array([[ 40.1,  -3.2,  -9.4,   8.4, -55.3],
       [  7.7,  17.2, -26.8,  24.7,  14.6],
       [ -1.9,  24.2, -16.4,  19.2,   0.9]])
->
array([[40.1, -3.2],
       [ 7.7, 17.2],
       [-1.9, 24.2]])

array([[-38.7,  -3.7,  36.5,   3.6],
       [-11.9,  -5.5,  -2.7,  -5.1],
       [-10.2, -43.2,   1.2, -41.0],
       [ -7.4,  -1.7,  -3.5,  -1.1]])
->
array([[-38.7,  -3.7],
       [-11.9,  -5.5],
       [-10.2, -43.2]])

array([[  1.4,   1.2,  -2.0,  -2.6,   1.6],
       [  7.4,   9.4, -39.4,  12.1, -39.8],
       [ 28.0, -55.5,   7.6,  -3.9,  -4.9],
       [ -0.1,  -1.1,  -1.3,   2.9,   1.3]])
->
array([[  1.4,   1.2],
       [  7.4,   9.4],
       [ 28.0, -55.5]])

array([[  1.7,  26.8, -23.7],
       [ 20.5, -52.6,  30.2],
       [  3.4,   0.4,  -1.9]])
->
array([[  1.7,  26.8],
       [ 20.5, -52.6],
       [  3.4,   0.4]])

array([[ 16.6, -10.6,  -2.3,   8.9, -16.6],
       [ 12.1,  -8.7,  -0.3,   7.0,  -5.0],
       [-24.2, -42.5, -25.7,  -2.9, -12.6]])
->
array([[ 16.6, -10.6],
       [ 12.1,  -8.7],
       [-24.2, -42.5]])

array([[-12.8,   1.3, -44.1,  11.1],
       [-17.9, -34.7,  -2.1,  18.8],
       [-19.0, -44.3,  14.9,  12.3],
       [ -9.4, -43.2,  32.4,  23.4],
       [-30.4, -30.5, -18.7, -24.7]])
->
array([[-12.8,   1.3],
       [-17.9, -34.7],
       [-19.0, -44.3]])
---
array([[ 41.2, -34.9,  -1.3,  16.1, -18.2, -33.4, -26.6],
       [ -4.0,  15.8,   6.8, -15.3,   2.3,  -7.6,  28.4]])
->
array([[ -4.0,  15.8,   6.8, -15.3,   2.3,  -7.6,  28.4],
       [ 41.2, -34.9,  -1.3,  16.1, -18.2, -33.4, -26.6]])

array([[ 11.5, -25.4],
       [-13.4, -40.0],
       [-17.2, -18.1],
       [-22.7, -29.4],
       [-42.0, -33.2],
       [ 54.9, -43.5],
       [-22.6, -17.5],
       [  5.6, -48.0],
       [-32.7, -13.1]])
->
array([[-32.7, -13.1],
       [-22.6, -17.5],
       [-17.2, -18.1],
       [ 11.5, -25.4],
       [-22.7, -29.4],
       [-42.0, -33.2],
       [-13.4, -40.0],
       [ 54.9, -43.5],
       [  5.6, -48.0]])

array([[-18.9,  18.4,  15.4,  10.9,  -5.3, -10.0,  -5.0,  17.5,  12.3,
         -6.6],
       [ 19.7,  -7.8, -17.5,  16.2,  -2.7,  -6.6,  18.3,   6.3,  -1.2,
         47.7],
       [ -1.3, -13.4, -10.3, -24.2,   0.7,  -7.1,  -8.4, -14.8, -23.5,
        -29.4],
       [-24.2,  18.5,  19.1,   5.7,  -5.7,  -9.3,  -9.6,  14.1,   8.3,
        -17.9],
       [-17.9,  15.5,  13.4,  11.6,  -5.9, -10.2,  -3.2,  17.6,  14.4,
         -3.4],
       [-21.2,  18.9,  15.7,  10.0,  -5.2, -12.0,  -6.7,  20.2,  17.7,
        -13.2],
       [-28.2,  10.7,  16.2, -22.8,  -1.4,  -2.6, -18.5, -12.0, -25.2,
        -50.5]])
->
array([[-21.2,  18.9,  15.7,  10.0,  -5.2, -12.0,  -6.7,  20.2,  17.7,
        -13.2],
       [-24.2,  18.5,  19.1,   5.7,  -5.7,  -9.3,  -9.6,  14.1,   8.3,
        -17.9],
       [-18.9,  18.4,  15.4,  10.9,  -5.3, -10.0,  -5.0,  17.5,  12.3,
         -6.6],
       [-17.9,  15.5,  13.4,  11.6,  -5.9, -10.2,  -3.2,  17.6,  14.4,
         -3.4],
       [-28.2,  10.7,  16.2, -22.8,  -1.4,  -2.6, -18.5, -12.0, -25.2,
        -50.5],
       [ 19.7,  -7.8, -17.5,  16.2,  -2.7,  -6.6,  18.3,   6.3,  -1.2,
         47.7],
       [ -1.3, -13.4, -10.3, -24.2,   0.7,  -7.1,  -8.4, -14.8, -23.5,
        -29.4]])

array([[-14.2,  32.0,   2.7,  -0.7,   2.4,  26.5],
       [-13.1,   0.8,   1.0,   2.1,  31.5,  23.1],
       [ -3.2,   1.7,  29.8,  28.0,   3.1,   0.8],
       [-13.3,  16.9,  38.7,   1.5,   0.0,   2.4],
       [  1.8,   0.1,   7.5,  41.2,  14.9,   1.5],
       [ -7.9,   5.6,  38.3,  15.7,  -0.2,  -1.1],
       [-11.4,   0.3,  -0.3,   6.6,  38.9,  13.0]])
->
array([[-14.2,  32.0,   2.7,  -0.7,   2.4,  26.5],
       [-13.3,  16.9,  38.7,   1.5,   0.0,   2.4],
       [ -7.9,   5.6,  38.3,  15.7,  -0.2,  -1.1],
       [ -3.2,   1.7,  29.8,  28.0,   3.1,   0.8],
       [-13.1,   0.8,   1.0,   2.1,  31.5,  23.1],
       [-11.4,   0.3,  -0.3,   6.6,  38.9,  13.0],
       [  1.8,   0.1,   7.5,  41.2,  14.9,   1.5]])

array([[ -0.2,   1.0,  27.9,  48.4,   6.6,   0.5, -21.0,   2.9,  -2.4,
        -18.2],
       [ 15.2,   7.2,   8.0,   7.6,   5.9,   7.6,   7.6, -26.5,   0.7,
          7.6],
       [ -0.2,  36.1, -50.9,  -6.0,   6.4,  -3.5, -23.2,  18.1,  20.8,
         18.3]])
->
array([[ -0.2,  36.1, -50.9,  -6.0,   6.4,  -3.5, -23.2,  18.1,  20.8,
         18.3],
       [ 15.2,   7.2,   8.0,   7.6,   5.9,   7.6,   7.6, -26.5,   0.7,
          7.6],
       [ -0.2,   1.0,  27.9,  48.4,   6.6,   0.5, -21.0,   2.9,  -2.4,
        -18.2]])

array([[ 40.1,  37.0,  31.6, -30.4,  21.6, -15.4, -33.5, -36.2, -34.0,
        -27.1, -16.3, -37.2],
       [ -4.6, -17.2,  -0.5,  32.5, -21.6, -13.5,  32.8,  16.9,  32.4,
          0.4,  -5.6,  30.7],
       [-11.6, -22.4, -27.4,  21.3, -22.4, -14.9,  21.0,  -0.8,  16.3,
         -3.7,  -7.7,  19.9],
       [ 50.4,  44.5,  11.4, -28.6,  34.5, -31.5, -34.8, -47.2, -49.0,
        -44.1, -32.6, -41.5],
       [ 28.4,  32.1,  29.8, -44.4,  20.8,  -4.7, -46.1, -36.8, -42.3,
        -20.5,  -8.7, -47.6],
       [-28.8, -20.5, -18.9,  16.6,  -1.7,  -1.2,  17.1,  35.1,  10.4,
          4.1,  -6.4,  17.9]])
->
array([[ 50.4,  44.5,  11.4, -28.6,  34.5, -31.5, -34.8, -47.2, -49.0,
        -44.1, -32.6, -41.5],
       [ 40.1,  37.0,  31.6, -30.4,  21.6, -15.4, -33.5, -36.2, -34.0,
        -27.1, -16.3, -37.2],
       [ 28.4,  32.1,  29.8, -44.4,  20.8,  -4.7, -46.1, -36.8, -42.3,
        -20.5,  -8.7, -47.6],
       [ -4.6, -17.2,  -0.5,  32.5, -21.6, -13.5,  32.8,  16.9,  32.4,
          0.4,  -5.6,  30.7],
       [-28.8, -20.5, -18.9,  16.6,  -1.7,  -1.2,  17.1,  35.1,  10.4,
          4.1,  -6.4,  17.9],
       [-11.6, -22.4, -27.4,  21.3, -22.4, -14.9,  21.0,  -0.8,  16.3,
         -3.7,  -7.7,  19.9]])

array([[ 17.0, -35.6, -34.5,  26.2,  54.2,  32.8],
       [ 17.2,  34.2,   1.9, -16.0,  10.4,  -9.5],
       [ 16.1,   1.9, -13.3, -14.0, -16.0,  -7.9],
       [  0.3, -10.6,  -9.2,  -4.2,   7.5,  -3.5],
       [  4.4,  -6.4,   9.2, -21.1,   6.2, -18.4]])
->
array([[ 17.2,  34.2,   1.9, -16.0,  10.4,  -9.5],
       [ 16.1,   1.9, -13.3, -14.0, -16.0,  -7.9],
       [  4.4,  -6.4,   9.2, -21.1,   6.2, -18.4],
       [  0.3, -10.6,  -9.2,  -4.2,   7.5,  -3.5],
       [ 17.0, -35.6, -34.5,  26.2,  54.2,  32.8]])
---
array([[ 23.5,  -8.9,  27.2],
       [ -3.5,  -2.2,  38.0],
       [-54.3,  35.5,   8.7],
       [-15.3,   9.2,  26.2]])
->
array([[23.5, -8.9],
       [-3.5, -2.2]])

array([[ 17.5,  13.6,  53.8,   6.5],
       [-45.6, -44.0, -28.4, -30.6],
       [ 52.2,  38.9,  49.0,  47.5]])
->
array([[ 17.5,  13.6],
       [-45.6, -44.0]])

array([[-42.7, -21.8,  -5.8, -25.7],
       [-18.4,  -2.2,   4.2,  -5.3],
       [  0.7, -17.5,  -1.5,  -5.1]])
->
array([[-42.7, -21.8],
       [-18.4,  -2.2]])

array([[-48.5,  19.4,  32.9, -26.6],
       [  8.7, -26.1, -21.5, -25.3]])
->
array([[-48.5,  19.4],
       [  8.7, -26.1]])

array([[-3.1, 27.3],
       [45.6,  0.1],
       [31.6, -0.4]])
->
array([[-3.1, 27.3],
       [45.6,  0.1]])

array([[ -3.4,   3.3,   6.8, -48.5],
       [ -0.3,  -3.2,   3.6,  -7.0],
       [-17.1,  -7.7,   7.7,  -8.1]])
->
array([[-3.4,  3.3],
       [-0.3, -3.2]])

array([[-49.9,   2.5,   4.5, -20.5],
       [-34.4,  -6.9,  18.2, -20.3],
       [ 27.7,  44.6,   6.3,  16.0],
       [-31.7,  -2.2,  13.3, -16.9],
       [-21.0,   0.5,  -2.3,   1.9]])
->
array([[-49.9,   2.5],
       [-34.4,  -6.9]])

array([[  6.6, -17.0, -42.9],
       [ 20.4,  12.0, -38.1]])
->
array([[  6.6, -17.0],
       [ 20.4,  12.0]])
